Below are the code and all the weights of a small trained network. Each question names an input and a target symbol and asks about switching units off, where a switched-off unit gives its printed mean instead of its output.

import numpy as np


def w(rows, s, z=0):
    codes = np.array(rows[::2]) - 128.0
    scale = np.full(codes.shape[1], s)
    scale[-1] = z or s
    return codes * scale


def softmax(a):
    e = np.exp(a - a.max(-1, keepdims=True))
    return e / e.sum(-1, keepdims=True)


def log_softmax(a):
    a = a - a.max(-1, keepdims=True)
    return a - np.log(np.exp(a).sum(-1, keepdims=True))


def net(x, mask):
    ids = ['αβδεημξπστφω'.index(c) for c in x.split()]
    T = len(ids)
    res = E[ids] + P[:T]
    u = 0
    for l in range(3):
        r = res
        for j in range(3):
            rows = slice(2 * j, 2 * j + 2)
            q, k, v = (r @ M[l][rows].T for M in (Q, K, V))
            z = softmax(np.where(np.tri(T) > 0, q @ k.T / 2**0.5, -1e9)) @ v
            o = O[l][rows]
            res = res + np.where(mask[u + j], z, o[:, -1]) @ o[:, :-1]
        u += 3
    return log_softmax(res[-1] @ U[:, :-1].T + U[:, -1])


Q, K, V, O = {}, {}, {}, {}
E = w([
[152,91,166,130,66,225,175,77,111],'α',
[39,77,223,199,152,98,165,187,151],'β',
[167,125,173,238,125,177,130,125,210],'δ',
[146,52,90,136,151,75,32,62,227],'ε',
[42,43,54,131,176,254,172,210,215],'η',
[68,181,117,74,143,116,134,173,118],'μ',
[96,174,152,135,207,119,89,42,165],'ξ',
[188,88,215,151,76,105,114,166,145],'π',
[124,117,132,216,164,117,205,95,93],'σ',
[165,57,156,75,141,214,164,216,136],'τ',
[114,186,55,117,60,39,89,164,152],'φ',
[174,223,82,193,46,216,136,195,189],'ω',
],0.0085)
P = w([
[244,158,96,51,100,178,253,158,170],'0',
[10,146,122,191,89,126,40,208,120],'1',
[48,145,120,207,121,139,57,212,144],'2',
[70,152,121,222,149,142,75,193,170],'3',
[51,135,133,200,156,171,43,193,171],'4',
[58,130,130,230,144,139,59,205,189],'5',
[56,121,120,220,136,164,67,198,190],'6',
[60,116,125,238,145,166,64,201,202],'7',
[43,117,121,225,147,167,51,200,202],'8',
[89,119,124,221,162,168,69,188,223],'9',
[69,124,127,214,163,175,55,193,227],'10',
[59,89,114,197,162,185,66,176,215],'11',
[66,80,119,200,156,173,56,184,223],'12',
[40,75,120,168,143,201,52,185,201],'13',
],0.0047)
Q[0] = w([
[38,143,120,59,202,169,218,228,55],'0.h0',
[177,240,219,87,75,126,206,124,38],'0.h0',
[221,111,93,14,229,73,186,22,1],'0.h1',
[201,208,87,13,82,62,208,13,5],'0.h1',
[181,237,183,98,73,49,132,64,51],'0.h2',
[94,10,107,102,221,118,194,74,71],'0.h2',
],0.0053)
K[0] = w([
[48,138,58,117,221,151,184,199,139],'0.h0',
[134,243,173,65,40,212,228,199,45],'0.h0',
[14,164,75,219,102,220,27,228,89],'0.h1',
[2,140,187,225,164,182,50,205,69],'0.h1',
[115,129,110,143,167,68,45,51,120],'0.h2',
[100,211,221,162,130,149,169,227,35],'0.h2',
],0.0053)
V[0] = w([
[51,93,121,191,182,57,12,148,255],'0.h0',
[108,115,105,235,204,166,109,62,197],'0.h0',
[140,25,208,177,138,181,100,236,209],'0.h1',
[179,199,45,174,36,160,58,80,241],'0.h1',
[159,58,32,159,163,240,202,205,224],'0.h2',
[77,205,99,110,107,251,220,213,177],'0.h2',
],0.005)
O[0] = w([
[2,35,97,152,147,188,40,124,208,246],'0.h0',
[81,166,158,221,136,233,72,36,210,199],'0.h0',
[83,47,13,239,67,61,96,159,147,197],'0.h1',
[111,62,199,66,23,249,109,93,205,161],'0.h1',
[151,79,115,189,116,194,168,123,225,254],'0.h2',
[103,163,79,192,155,228,180,218,195,239],'0.h2',
],0.0053,0.0063)
Q[1] = w([
[215,215,13,30,181,97,211,175,25],'1.h0',
[215,183,252,14,115,3,102,45,25],'1.h0',
[69,127,76,226,52,178,81,213,224],'1.h1',
[155,158,167,115,72,68,80,90,157],'1.h1',
[27,84,135,161,65,214,116,190,205],'1.h2',
[138,115,56,232,155,106,100,170,195],'1.h2',
],0.005)
K[1] = w([
[22,171,157,175,164,85,184,160,7],'1.h0',
[219,225,236,129,96,54,156,157,2],'1.h0',
[172,157,97,85,74,181,113,110,234],'1.h1',
[170,203,200,78,70,91,199,141,64],'1.h1',
[148,28,74,145,164,111,137,95,213],'1.h2',
[228,82,70,121,119,97,197,171,105],'1.h2',
],0.0053)
V[1] = w([
[140,220,254,166,211,216,241,227,80],'1.h0',
[207,145,205,155,71,69,104,9,77],'1.h0',
[135,227,218,52,223,77,165,97,28],'1.h1',
[215,131,235,84,16,167,236,156,99],'1.h1',
[238,158,25,195,198,91,253,249,156],'1.h2',
[27,185,216,168,244,158,111,61,169],'1.h2',
],0.0048)
O[1] = w([
[65,126,123,188,254,226,215,121,85,113],'1.h0',
[219,112,147,158,140,142,65,97,81,27],'1.h0',
[155,73,78,137,223,98,163,112,127,1],'1.h1',
[178,105,160,152,171,234,198,111,60,88],'1.h1',
[36,231,149,65,176,168,103,112,69,164],'1.h2',
[85,57,116,184,167,115,98,83,233,148],'1.h2',
],0.0064,0.022)
Q[2] = w([
[242,72,40,139,155,33,74,43,36],'2.h0',
[131,74,208,88,163,85,252,123,13],'2.h0',
[152,202,123,155,96,194,143,206,131],'2.h1',
[24,103,190,79,20,210,117,166,200],'2.h1',
[139,109,137,200,162,186,96,169,128],'2.h2',
[5,186,194,86,85,126,173,34,193],'2.h2',
],0.0041)
K[2] = w([
[179,178,218,201,82,126,55,115,58],'2.h0',
[42,88,213,200,168,133,93,180,92],'2.h0',
[75,208,51,119,190,132,210,207,93],'2.h1',
[219,172,130,5,190,144,203,74,145],'2.h1',
[134,119,104,164,50,161,95,187,185],'2.h2',
[148,99,217,135,194,237,253,104,122],'2.h2',
],0.0044)
V[2] = w([
[195,109,230,154,188,126,115,83,61],'2.h0',
[68,62,173,174,133,33,84,201,153],'2.h0',
[202,49,187,248,111,130,95,10,168],'2.h1',
[195,79,192,34,42,114,111,207,13],'2.h1',
[63,74,44,65,82,59,64,190,222],'2.h2',
[125,157,183,171,2,181,99,178,155],'2.h2',
],0.0055)
O[2] = w([
[89,50,171,164,129,123,107,223,128,2],'2.h0',
[5,129,49,66,149,92,211,83,215,149],'2.h0',
[150,193,88,228,85,133,36,95,179,35],'2.h1',
[160,119,18,100,181,66,128,230,90,94],'2.h1',
[160,212,183,86,172,157,188,198,193,79],'2.h2',
[254,119,129,99,60,81,207,139,53,173],'2.h2',
],0.0054,0.026)
U = w([
[110,116,25,241,130,117,113,100,67,146],'α',
[151,154,175,238,151,201,95,102,209,70],'β',
[152,189,13,119,147,77,107,183,88,202],'δ',
[178,235,64,191,98,199,82,255,144,165],'ε',
[177,31,117,119,85,170,200,53,113,71],'η',
[188,37,87,38,209,181,162,235,198,222],'μ',
[176,151,162,117,34,85,58,113,152,136],'ξ',
[108,150,161,146,205,178,24,18,114,138],'π',
[81,180,104,96,157,119,193,91,153,206],'σ',
[79,135,102,32,158,116,88,174,59,12],'τ',
[26,24,228,199,191,107,187,213,156,71],'φ',
[158,167,224,46,133,136,146,121,132,4],'ω',
],0.0045,0.0042)

Each question gives the input, a string of symbols that net reads in full, and the target symbol t.
The units are the heads (2 rows each of Q, K, V and O). Each row of codes is followed by its name. A weight is (code - 128) times the scale printed after its matrix; where a second scale follows, it is the last column's (O and U).
mask holds one flag per head, layer by layer. A switched-off head (its flag False) gives its mean, the last column of its rows in O, instead of its output. The means were averaged over made-up inputs and are rounded, as every weight is.
A unit's drop is (log p(t) with every unit on - log p(t) with that unit switched off) / (log p(t) with every unit on - log p(t) with every unit switched off).
The circuit of an input: a set's keep is (log p(t) with only the set's units on - log p(t) with every unit switched off) / (log p(t) with every unit on - log p(t) with every unit switched off). Starting from all 9 units, units are removed one at a time, each time the one whose removal leaves the highest keep (on an exact tie, the one counted first), for as long as the keep stays at least 0.8.
circuit, biggest first: the units of the circuit, biggest drop first
unit that matters most: the unit with the biggest drop
which heads matter: for each layer, one digit per head in row order, 1 if its drop is at least 0.15 and else 0, layers parted by /
input α ξ μ δ η, target α: unit that matters most	2.h2
input β π β η α ω ε ε β β δ σ ξ π, target ξ: circuit, biggest first	(1.h0 0.h0)
input ξ φ ω ω ω ε τ β β ξ ω, target ξ: which heads matter	100 / 100 / 010
input ξ β β π τ ξ π σ φ δ σ α β, target β: circuit, biggest first	(2.h1 1.h0 1.h2)
input α ξ ξ, target π: circuit, biggest first	(1.h1 1.h0 2.h2 0.h0)
input τ ω β β η β ω α α β, target τ: circuit, biggest first	(0.h0 1.h2 2.h1 0.h1)
input μ β ε β ω τ, target φ: which heads matter	110 / 011 / 111
input φ ξ β ε α β ξ β δ ω, target μ: circuit, biggest first	(1.h2 2.h1 0.h0)
input η β μ β σ τ α β τ β, target ω: circuit, biggest first	(2.h2 0.h2 1.h1)
input ξ μ ω ω π ξ η ω β β β β, target β: circuit, biggest first	(2.h1 1.h2)
input η η δ τ α β π β β σ β ε δ δ, target ω: which heads matter	001 / 001 / 011
input φ β φ δ δ δ β, target μ: circuit, biggest first	(2.h1 1.h2 0.h0 2.h2)
input ε β σ ω β β, target ε: which heads matter	000 / 100 / 011
input β β α τ ω τ α π ε β σ ε, target ξ: circuit, biggest first	(1.h0)
input ε φ β, target ε: circuit, biggest first	(2.h1 2.h2 1.h0)
input ω ξ δ ω, target η: which heads matter	111 / 111 / 001
input σ β τ ω ξ β ξ, target π: which heads matter	110 / 110 / 001
input ε β φ β α τ ξ α, target ξ: circuit, biggest first	(1.h0 0.h2)
input ξ μ α ω ω η μ ε μ η, target β: circuit, biggest first	(2.h1 1.h2)
input ε β β η τ ε ε ξ β η α, target ε: unit that matters most	2.h1
input ε η ε, target ε: which heads matter	001 / 100 / 011
input μ β ω α ξ ξ, target φ: which heads matter	110 / 011 / 110
input ω η σ ε α ξ ξ, target η: which heads matter	111 / 011 / 001
input ε μ β τ τ δ ω σ β β, target ξ: which heads matter	010 / 100 / 010
input σ β η ξ β β δ π σ, target π: which heads matter	110 / 110 / 011
input β ε ξ σ σ π π β ξ δ ω σ ω α, target ξ: which heads matter	101 / 100 / 000
input α ω β β ξ μ β η ω β ω μ ξ, target α: unit that matters most	2.h2
input ω π β η α τ, target η: which heads matter	111 / 111 / 001
input η ω η α ε δ α, target ω: which heads matter	001 / 001 / 011
input β β β β β β μ ε β, target ξ: which heads matter	100 / 110 / 000
